A = [4313 3134 4646 2345 1474 6269 7951 5804 4068]
A[0]: 4313
A[5]: 6269
A[8]: 4068
A[7]: 5804

a = -0.051   0.059  -0.132   0.108  -0.037  -0.180
a[0] = -0.051
a[4] = -0.037
a[2] = -0.132

grid =
63,-40,-30,5,-50,15,62,25,-5,-44,-35,1,64,4,72,60
-20,14,-24,-4,34,66,-20,49,-46,44,58,-54,-20,-54,-23,-18
44,-35,18,23,-50,-34,43,-8,41,-32,-44,49,62,46,49,59
-25,16,16,10,25,17,-25,16,1,40,34,-7,-11,-9,-27,-9
21,69,44,-24,56,-43,21,-80,60,-22,-43,70,-33,68,24,-30
27,2,-14,-5,1,23,27,12,-8,-10,-5,-4,14,-4,30,13
47,-45,-23,14,-52,16,46,35,-6,-27,-21,-4,64,-1,53,59
-46,-64,6,60,-46,35,-46,93,-23,75,72,-44,52,-45,-53,49
5,-61,-31,32,-51,52,4,86,-40,23,36,-50,57,-49,7,54
-44,-58,28,63,-46,5,-44,67,5,67,54,-11,51,-16,-50,49
13,68,47,-20,57,-42,14,-78,57,-13,-34,71,-35,65,13,-33
13,-36,37,38,-47,-40,12,0,47,-2,-22,49,57,44,15,54
-55,-35,67,64,-29,-37,-54,23,45,69,40,33,36,25,-64,35
Indices start at 0.
(0, 0) => 63
(5, 1) => 2
(6, 3) => 14
(0, 13) => 4
(1, 7) => 49
(9, 8) => 5
(9, 3) => 63
(8, 10) => 36
(10, 0) => 13
(2, 0) => 44
(7, 0) => -46
(4, 10) => -43
(4, 3) => -24
(7, 1) => -64
(7, 13) => -45
(10, 1) => 68
(2, 1) => -35
(8, 11) => -50
(9, 12) => 51
(3, 9) => 40
(4, 13) => 68
(0, 8) => -5
(1, 4) => 34
(3, 6) => -25
(2, 2) => 18
(8, 1) => -61
(12, 13) => 25
(1, 3) => -4
(10, 7) => -78
(0, 5) => 15
(3, 1) => 16
(6, 14) => 53
(1, 2) => -24
(11, 12) => 57
(3, 7) => 16
(6, 9) => -27

M = [-50  25  30 -38 -36  80  29  64 -68 -70   1  54  38 -62  -8 -33]
M[0] => -50
M[8] => -68
M[-14] => 30
M[4] => -36
M[-1] => -33

X =
[[3 2 2 2 2 3 6 4]
 [2 2 2 2 2 3 3 8]
 [3 3 2 2 2 2 5 3]
 [2 2 2 2 2 4 2 6]
 [3 2 2 2 2 3 4 3]
 [3 5 2 2 3 2 4 2]
 [3 3 2 2 2 2 4 3]
 [3 2 2 2 2 2 7 3]
 [2 6 2 2 5 2 2 2]
 [2 4 2 2 5 2 2 2]
 [2 2 2 2 2 4 3 7]
 [2 2 2 2 2 4 2 8]
 [3 4 2 2 4 3 3 2]
 [2 2 2 2 2 4 3 6]
 [3 2 2 3 2 4 2 4]]
X[-15][0]	3
X[7][-1]	3
X[3][5]	4
X[-3]	[3, 4, 2, 2, 4, 3, 3, 2]
X[-14][-3]	3
X[2][-1]	3
X[-7][-3]	2
X[:, -1]	[4, 8, 3, 6, 3, 2, 3, 3, 2, 2, 7, 8, 2, 6, 4]
X[-12]	[2, 2, 2, 2, 2, 4, 2, 6]
X[1][6]	3
X[11][3]	2
X[8][1]	6
X[-9]	[3, 3, 2, 2, 2, 2, 4, 3]
X[:, -8]	[3, 2, 3, 2, 3, 3, 3, 3, 2, 2, 2, 2, 3, 2, 3]
X[13][-3]	4
X[-12][-8]	2
X[4][0]	3
X[:, 1]	[2, 2, 3, 2, 2, 5, 3, 2, 6, 4, 2, 2, 4, 2, 2]
X[-6][6]	2
X[-4][-1]	8
X[5][5]	2
X[10][-4]	2
X[0][6]	6
X[10]	[2, 2, 2, 2, 2, 4, 3, 7]
X[3][1]	2
X[12][1]	4
X[9][0]	2
X[-11][6]	4
X[-3][0]	3
X[-4]	[2, 2, 2, 2, 2, 4, 2, 8]
X[7]	[3, 2, 2, 2, 2, 2, 7, 3]
X[13][-4]	2
